Here is a tiny trained network, its code and every weight. The questions are about switching its units off for an input and a class, where a switched-off unit gives its printed mean instead of its output.

import numpy as np


def w(rows, s, z=0):
    codes = np.array(rows[::2]) - 128.0
    scale = np.full(codes.shape[1], s)
    scale[-1] = z or s
    return codes * scale


def f(y):
    return y / 2 * (1 + np.tanh(0.7978845608 * (y + 0.044715 * y**3)))


def log_softmax(a):
    a = a - a.max(-1, keepdims=True)
    return a - np.log(np.exp(a).sum(-1, keepdims=True))


def net(x, mask):
    res = np.array(x, float).reshape(1, 6) / 4 @ E
    y = f(res @ A[0][:, :-1].T + A[0][:, -1])
    res = res + np.where(mask, y, B[0][:, -1]) @ B[0][:, :-1]
    return log_softmax(res[-1] @ U[:, :-1].T + U[:, -1])


A, B = {}, {}
E = w([
[183,140,69],'x0',
[133,160,144],'x1',
[206,147,175],'x2',
[126,254,107],'x3',
[185,193,92],'x4',
[132,87,95],'x5',
],0.0098)
A[0] = w([
[134,84,101,152],'neuron 0',
[164,199,192,237],'neuron 1',
[96,92,144,29],'neuron 2',
[113,80,106,99],'neuron 3',
[103,103,103,98],'neuron 4',
[138,60,151,115],'neuron 5',
[117,193,118,222],'neuron 6',
[120,82,139,117],'neuron 7',
[145,72,67,174],'neuron 8',
[107,98,120,95],'neuron 9',
[213,162,71,244],'neuron 10',
[176,133,201,212],'neuron 11',
[89,128,106,90],'neuron 12',
[164,188,155,229],'neuron 13',
[24,127,105,137],'neuron 14',
[171,149,135,1],'neuron 15',
[43,116,52,181],'neuron 16',
[94,171,163,245],'neuron 17',
[183,204,106,162],'neuron 18',
[49,183,54,151],'neuron 19',
[77,187,246,160],'neuron 20',
[125,99,98,161],'neuron 21',
],0.013,0.0047)
B[0] = w([
[157,156,168,169],'neuron 0',
[147,104,80,244],'neuron 1',
[137,149,155,151],'neuron 2',
[138,142,159,166],'neuron 3',
[117,154,178,146],'neuron 4',
[157,114,134,195],'neuron 5',
[114,127,96,223],'neuron 6',
[155,154,136,170],'neuron 7',
[141,166,167,196],'neuron 8',
[131,171,191,147],'neuron 9',
[139,246,126,254],'neuron 10',
[176,80,95,200],'neuron 11',
[96,118,168,139],'neuron 12',
[141,131,79,226],'neuron 13',
[106,122,139,209],'neuron 14',
[83,137,123,132],'neuron 15',
[84,158,131,227],'neuron 16',
[104,72,80,207],'neuron 17',
[136,164,115,240],'neuron 18',
[90,96,115,228],'neuron 19',
[101,17,123,229],'neuron 20',
[137,190,167,159],'neuron 21',
],0.011,0.0085)
U = w([
[161,254,173,125],'0',
[156,188,155,81],'1',
[156,74,147,214],'2',
[223,187,101,3],'3',
[167,203,7,224],'4',
[228,111,163,17],'5',
[11,171,137,163],'6',
[80,123,57,67],'7',
],0.0094,0.0051)

Each question gives the input, the list of numbers given to net, and the class t.
The units are the neurons (one row each of A and B). Each row of codes is followed by its name. A weight is (code - 128) times the scale printed after its matrix; where a second scale follows, it is the last column's (A, B and U).
mask holds one flag per neuron, in row order. A switched-off neuron (its flag False) gives its mean, the last column of its row in B, instead of its output. The means were averaged over made-up inputs and are rounded, as every weight is.
A unit's drop is (log p(t) with every unit on - log p(t) with that unit switched off) / (log p(t) with every unit on - log p(t) with every unit switched off).
The circuit of an input: a set's keep is (log p(t) with only the set's units on - log p(t) with every unit switched off) / (log p(t) with every unit on - log p(t) with every unit switched off). Starting from the 12 units with the biggest drops (on a tie, the unit counted first), units are removed one at a time, each time the one whose removal leaves the highest keep (on an exact tie, the one counted first), for as long as the keep stays at least 0.8.
units of the circuit, in order: the units of the circuit, biggest drop first
most important unit: the unit with the biggest drop
top k neurons: the k neurons with the biggest drops, biggest first
drop when u is switched off: that unit's drop, to one decimal
input [-8,2,4,5,3,-8], class 7: units of the circuit, in order : (neuron 20; neuron 17)
input [-8,-2,8,-5,7,-4], class 2: most important unit : neuron 20
input [-6,-7,4,-5,6,-8], class 2: units of the circuit, in order : (neuron 10; neuron 20)
input [-1,-3,1,-5,6,-2], class 0: units of the circuit, in order : (neuron 20; neuron 17)
input [7,-1,1,-3,-5,4], class 1: top 2 neurons : (neuron 10; neuron 18)
input [-7,8,-1,-4,4,-8], class 7: units of the circuit, in order : (neuron 17; neuron 1)
input [-1,8,8,5,-5,-3], class 4: top 2 neurons : (neuron 13; neuron 1)
input [0,0,1,-4,-2,-4], class 5: top 2 neurons : (neuron 19; neuron 16)
input [-8,8,3,0,5,7], class 7: top 2 neurons : (neuron 20; neuron 10)
input [-4,7,-1,-2,4,-8], class 7: drop when neuron 20 is switched off : 0.3
input [-6,2,-5,5,7,-1], class 7: drop when neuron 19 is switched off : 0.3
input [-6,1,6,0,-7,8], class 5: drop when neuron 7 is switched off : 0.2
input [8,7,-5,-4,-7,-5], class 1: drop when neuron 20 is switched off : 0.3
input [-5,3,7,8,-2,-7], class 4: units of the circuit, in order : (neuron 1)
